Below are the code and all the weights of a small trained network. Each question names an input and a class and asks about switching units off, where a switched-off unit gives its printed mean instead of its output.

import numpy as np


def w(rows, s, z=0):
    codes = np.array(rows[::2]) - 128.0
    scale = np.full(codes.shape[1], s)
    scale[-1] = z or s
    return codes * scale


def f(y):
    return np.maximum(y, 0)


def log_softmax(a):
    a = a - a.max(-1, keepdims=True)
    return a - np.log(np.exp(a).sum(-1, keepdims=True))


def net(x, mask):
    res = np.array(x, float).reshape(1, 3) / 4 @ E
    y = f(res @ A[0][:, :-1].T + A[0][:, -1])
    res = res + np.where(mask, y, B[0][:, -1]) @ B[0][:, :-1]
    return log_softmax(res[-1] @ U[:, :-1].T + U[:, -1])


A, B = {}, {}
E = w([
[209,155,151,59],'x0',
[104,205,132,164],'x1',
[79,124,246,76],'x2',
],0.012)
A[0] = w([
[154,179,166,105,214],'n0',
[156,245,166,78,167],'n1',
[60,163,215,71,118],'n2',
[211,66,124,84,187],'n3',
[19,64,195,170,254],'n4',
[30,80,111,210,128],'n5',
[156,186,59,190,228],'n6',
[173,98,59,113,254],'n7',
[190,77,144,61,209],'n8',
[117,133,117,113,89],'n9',
],0.012,0.0048)
B[0] = w([
[103,128,60,148,182],'n0',
[84,199,104,141,199],'n1',
[24,160,31,104,220],'n2',
[166,84,180,121,195],'n3',
[165,135,76,1,247],'n4',
[109,237,26,11,217],'n5',
[140,189,122,176,216],'n6',
[181,172,217,155,204],'n7',
[172,84,169,81,199],'n8',
[116,115,129,116,128],'n9',
],0.012,0.014)
U = w([
[120,35,128,111,14],'0',
[152,141,174,177,52],'1',
[191,72,199,126,105],'2',
[107,171,82,94,241],'3',
[95,87,136,170,3],'4',
[130,205,125,252,173],'5',
[98,133,143,133,15],'6',
[91,92,140,186,7],'7',
],0.015,0.0044)

Each question gives the input, the list of numbers given to net, and the class t.
The units are the neurons (one row each of A and B). Each row of codes is followed by its name. A weight is (code - 128) times the scale printed after its matrix; where a second scale follows, it is the last column's (A, B and U).
mask holds one flag per neuron, in row order. A switched-off neuron (its flag False) gives its mean, the last column of its row in B, instead of its output. The means were averaged over made-up inputs and are rounded, as every weight is.
A unit's drop is (log p(t) with every unit on - log p(t) with that unit switched off) / (log p(t) with every unit on - log p(t) with every unit switched off).
The circuit of an input: a set's keep is (log p(t) with only the set's units on - log p(t) with every unit switched off) / (log p(t) with every unit on - log p(t) with every unit switched off). Starting from all 10 units, units are removed one at a time, each time the one whose removal leaves the highest keep (on an exact tie, the one counted first), for as long as the keep stays at least 0.8.
circuit, biggest first: the units of the circuit, biggest drop first
unit that matters most: the unit with the biggest drop
top k neurons: the k neurons with the biggest drops, biggest first
drop of u: that unit's drop, to one decimal
input [7,7,-1], class 5: circuit, biggest first => [n4; n5]
input [-1,-3,-4], class 5: unit that matters most => n4
input [-4,-8,-6], class 2: circuit, biggest first => [n2; n7]
input [-3,4,-5], class 5: top 2 neurons => [n4; n6]
input [6,5,0], class 5: top 2 neurons => [n4; n5]
input [8,-8,7], class 0: top 2 neurons => [n2; n8]
input [4,1,-1], class 5: top 3 neurons => [n4; n5; n1]
input [0,-3,1], class 2: top 2 neurons => [n5; n2]
input [-1,-3,-3], class 2: top 2 neurons => [n2; n1]
input [2,-5,1], class 2: drop of n6 => 0.0
input [-1,7,-2], class 5: drop of n4 => 0.2
input [0,2,-3], class 5: drop of n4 => 0.1
